array([[ 17.707, -15.840,  -0.859,   0.987,  -4.926,   5.480],
       [ 14.703, -13.027,  -0.455,  -0.099,  -3.750,   5.424]]) → -13.027

array([ 13.3,   0.6,   9.5,  -4.7,  -8.4, -19.3,  -7.3]) → 9.5

array([[ -9.5,  -4.2,  15.4, -10.7],
       [  4.6,  -3.0,   8.4,   3.4]]) → -10.7

array([ 0.40, -1.50,  0.51,  0.06,  1.53]) → 0.40

array([ 11.27, -14.17,  -9.98,  -3.52,  -2.61]) → 11.27

array([[ 0.220, -0.217, -0.105,  0.173, -0.097,  0.055],
       [ 0.016,  0.042,  0.175, -0.002,  0.058,  0.157]]) → 0.042

array([  8.11,  -9.45, -19.63,  15.65,  -2.75, -11.35,   7.52]) → -19.63

array([-17.750,  17.651, -15.691, -15.280,   9.481]) → -17.750
---
26  66   6  41  20  76 out 76, 26

135   39   53  230 out 230, 135

 500  -131  -669  -859  -710  -389
-820  -817  -541  -203    67   237
 847   412  -231  -720  -863  -665
out -389, 847

196  118    7  156   67 out 67, 196

 33  -47   12  -49  -33   45   -4 out -4, 33

389  498  362  353  145  905  238 out 238, 389

57  23   6   8  98  95  38 out 38, 57
---
[[ 88  80 125  84 124  83  85  60  85  84  86 123  78  82]
 [ 63  67  60  75  62  76  63  80  60  71  63  63  68  73]
 [ 78  75  81  65  81  65  79  68  77  64  80  79  73  63]
 [ 72  55 109  83 109  81  59  61  61  82  60 107  53  77]
 [104 213  70  15  70  17 214 158 156  25 214  62 212  27]
 [115  93 101 103 100 103  95 100 108 105  95 100  93 103]
 [ 87  84  89  78  89  78  85  85  85  78  86  88  83  77]
 [ 74  61  87 103  87 102  55  76  56 100  53  90  64 100]
 [ 39  41  72  97  74  97  35  56  34  91  34  77  44  93]] yields 123

[[5384 4454 4596 4750 3749 5219 6688 4356 4516 4765 7308 6437 5713 5575
  6515 6032]
 [5724 3383 4170 4274 2678 3332 4861 6340 2486 5141 4599 6826 3810 6597
  8468 4866]
 [5899 6776 7230 6147 4855 7787 4317 7318 6563 3525 5266 7000 4688 7139
  5391 7918]
 [5524 7908 5706 5149 5591 6230 4087 6425 8335 6457 5079 4044 4745 5098
  6174 4560]
 [5251 5272 3939 6621 6814 3456 4956 6077 5152 7224 4047 5763 5021 5596
  6010 4386]
 [4692 6239 5838 5949 7680 4583 3837 7264 6119 5107 3244 4764 4768 5458
  6561 4486]
 [5316 6375 6500 4297 5189 6458 3556 6163 6621 5525 5356 4874 4875 4578
  6756 5268]] yields 5575

[[33 41 33 41 30 30 34]
 [15 52 29 16 44 52 55]
 [25 40 35 22 30 14 19]
 [59 21 32 53 43 52 44]
 [48 34 33 57 43 41 35]
 [41 43 38 45 47 64 86]
 [54 41 42 52 34 38 48]
 [35 22 39 42 43 38 31]
 [38 49 34 18 32 23 19]
 [49 30 38 52 34 38 35]] yields 30

[[-166   21 -273  143 -395  205 -787   48 -533  524  661 -867  752 -267]
 [-166   21 -273  143 -395  202 -695   48 -533  500  510 -710  684 -267]
 [-166   21 -273  143 -395  193 -686   48 -533  500  510 -710  684 -267]
 [-166   21 -273  143 -395  211 -702   48 -533  500  514 -805  684 -267]
 [-166   21 -273  143 -395  193 -686   27 -533  449  510 -634  587 -267]] yields -867

[[220 158 164 164 202 238 192 232 176 155 164 235 152 183 189 127]
 [161 139 197 130  81 162 236 207 213 143 177 178  92 184 167 141]
 [221 157 161 159 195 235 189 235 177 159 162 236 152 187 191 127]
 [222 163 158 171 203 244 190 228 171 154 152 234 153 176 190 137]
 [108 147 184 126  51  93 198 154 195 154 167 112 109 174 144 173]
 [140 178 135 166 162 133 156 163 152 176 138 146 152 127 155 169]
 [ 94 155 170 126 100  67 145 134 168 167 176 101 152 171 135 172]
 [135 136 167 141 186 130 121 151 110 171 190 147 189 176 138 111]] yields 183

[[52 40 65 55 37 51 54 34 29 41 24 44 34 69 32 51]
 [37 47 45 46 61 31 25 56 80 59 41 81 77 37 39 39]
 [37 52 34 45 42 62 27 44 37 29 56 69 64 76 49 62]
 [76 51 71 69 25 64 43 72 42 55 68 42 72 53 38 71]
 [37 51 42 58 60 77 54 52 51 51 55 45 51 43 24 41]
 [36 50 62 64 48 80 64 80 43 32 35 68 24 78 48 25]] yields 69
---
 21.07   14.95    5.54   -4.27  -16.64  -12.59    1.71
 21.53    4.43   -2.90   -6.81  -16.16  -12.49    2.04
 22.44   13.78    3.17   -5.43  -16.50  -12.41    1.86
gives 21.53

  61.713   -16.343   132.008   125.398   179.072
-117.392  -189.529    22.567   164.206   141.853
gives 61.713

-0.588  -0.945  -0.506  -0.676  -0.497
-1.680  -1.071   1.244  -0.204   0.960
gives -0.588

 0.6  -0.5   1.0   0.7
-1.1   1.5   1.6   1.2
gives 0.6

  7.664    8.913   -6.686  -13.172
 -0.755  -19.247   11.973   -2.930
gives 7.664

-0.19   0.06   0.06   0.08
-0.18   0.05   0.00   0.10
 0.06   0.05  -0.18   0.13
gives -0.18
---
-32.5,50.8,-17.0,-15.7,-35.2
-11.4,-19.4,77.7,-41.6,3.3
ans = -17.0

21.5,25.5,-33.3,-60.9,30.6,41.0 ans = -60.9

-66.7,-32.2,23.4,42.3,-0.6 ans = 23.4

-11.1,-50.9,59.8,-48.7,-25.3,30.8 ans = -48.7

-47.7,-2.4,41.9,19.1,37.1
-70.7,-16.8,76.2,31.3,45.8
ans = 41.9

6.1,-8.7,-62.9,30.1,-21.8 ans = -62.9

-80.0,72.4,-18.7,-28.7,-10.7 ans = -18.7
